Here is a tiny trained network, its code and every weight. The questions are about switching its units off for an input and a class, where a switched-off unit gives its printed mean instead of its output.

import numpy as np


def w(rows, s, z=0):
    codes = np.array(rows[::2]) - 128.0
    scale = np.full(codes.shape[1], s)
    scale[-1] = z or s
    return codes * scale


def f(y):
    return y / 2 * (1 + np.tanh(0.7978845608 * (y + 0.044715 * y**3)))


def log_softmax(a):
    a = a - a.max(-1, keepdims=True)
    return a - np.log(np.exp(a).sum(-1, keepdims=True))


def net(x, mask):
    res = np.array(x, float).reshape(1, 4) / 4 @ E
    y = f(res @ A[0][:, :-1].T + A[0][:, -1])
    res = res + np.where(mask, y, B[0][:, -1]) @ B[0][:, :-1]
    return log_softmax(res[-1] @ U[:, :-1].T + U[:, -1])


A, B = {}, {}
E = w([
[155,164,170,146,160,159,124,163],'x0',
[183,228,56,95,144,84,131,19],'x1',
[192,84,201,138,81,162,2,4],'x2',
[194,36,117,58,174,196,185,131],'x3',
],0.015)
A[0] = w([
[46,96,100,156,105,151,144,249,208],'n0',
[62,44,184,214,87,187,133,163,253],'n1',
[43,80,119,167,132,172,189,198,149],'n2',
[131,160,53,140,152,140,219,144,153],'n3',
[193,52,141,1,125,204,174,140,133],'n4',
[144,7,153,201,137,147,104,147,112],'n5',
[196,79,78,98,148,190,158,132,152],'n6',
],0.0095,0.0067)
B[0] = w([
[126,187,65,155,101,224,55,78,251],'n0',
[35,72,224,100,46,95,112,75,243],'n1',
[221,108,52,97,86,194,123,75,232],'n2',
[146,88,54,139,207,37,109,208,212],'n3',
[167,208,153,11,195,100,166,155,229],'n4',
[124,148,212,107,80,104,176,100,199],'n5',
[192,23,201,27,189,187,101,158,196],'n6',
],0.011,0.02)
U = w([
[167,190,79,238,38,165,66,76,253],'0',
[152,113,105,42,167,237,75,87,100],'1',
[44,62,209,204,91,88,77,135,50],'2',
[102,128,208,58,94,119,245,136,54],'3',
[27,255,44,201,185,50,190,191,199],'4',
[176,45,98,139,225,85,171,215,91],'5',
],0.0098,0.0056)

Each question gives the input, the list of numbers given to net, and the class t.
The units are the neurons (one row each of A and B). Each row of codes is followed by its name. A weight is (code - 128) times the scale printed after its matrix; where a second scale follows, it is the last column's (A, B and U).
mask holds one flag per neuron, in row order. A switched-off neuron (its flag False) gives its mean, the last column of its row in B, instead of its output. The means were averaged over made-up inputs and are rounded, as every weight is.
A unit's drop is (log p(t) with every unit on - log p(t) with that unit switched off) / (log p(t) with every unit on - log p(t) with every unit switched off).
The circuit of an input: a set's keep is (log p(t) with only the set's units on - log p(t) with every unit switched off) / (log p(t) with every unit on - log p(t) with every unit switched off). Starting from all 7 units, units are removed one at a time, each time the one whose removal leaves the highest keep (on an exact tie, the one counted first), for as long as the keep stays at least 0.8.
units of the circuit, in order: the units of the circuit, biggest drop first
unit that matters most: the unit with the biggest drop
top k neurons: the k neurons with the biggest drops, biggest first
drop when u is switched off: that unit's drop, to one decimal
input [-6,2,0,-3], class 4: units of the circuit, in order -> [n2 n6]
input [8,-5,-7,0], class 0: units of the circuit, in order -> [n0 n6]
input [5,8,-4,0], class 4: unit that matters most -> n6
input [1,-6,2,0], class 2: top 2 neurons -> [n1 n4]
input [-1,1,-5,1], class 5: top 2 neurons -> [n3 n1]
input [8,0,1,-4], class 2: top 4 neurons -> [n0 n2 n4 n3]
input [1,2,-1,1], class 5: units of the circuit, in order -> [n0 n1]
input [-7,1,-6,4], class 5: top 2 neurons -> [n3 n1]
input [8,1,-6,7], class 5: top 2 neurons -> [n3 n1]
input [1,4,-1,0], class 4: units of the circuit, in order -> [n6 n2]
input [6,2,-1,0], class 4: units of the circuit, in order -> [n6 n2]
input [8,-7,2,8], class 3: top 2 neurons -> [n5 n1]
input [1,3,7,-4], class 0: top 3 neurons -> [n1 n6 n4]
input [-5,3,-5,8], class 5: units of the circuit, in order -> [n3]
input [4,7,6,-1], class 0: top 2 neurons -> [n6 n4]
input [-3,8,-1,5], class 5: top 2 neurons -> [n0 n3]
input [7,1,0,-7], class 4: top 3 neurons -> [n2 n0 n1]
input [2,6,-4,1], class 5: top 2 neurons -> [n0 n3]
input [-2,-1,-8,2], class 1: top 2 neurons -> [n0 n2]
input [-3,1,8,-5], class 0: unit that matters most -> n1
input [1,3,8,0], class 0: drop when n6 is switched off -> 0.5
input [4,3,-8,2], class 5: drop when n3 is switched off -> 2.6
input [5,2,-2,-7], class 4: drop when n2 is switched off -> 0.5
input [-7,0,-1,0], class 0: drop when n6 is switched off -> 0.5
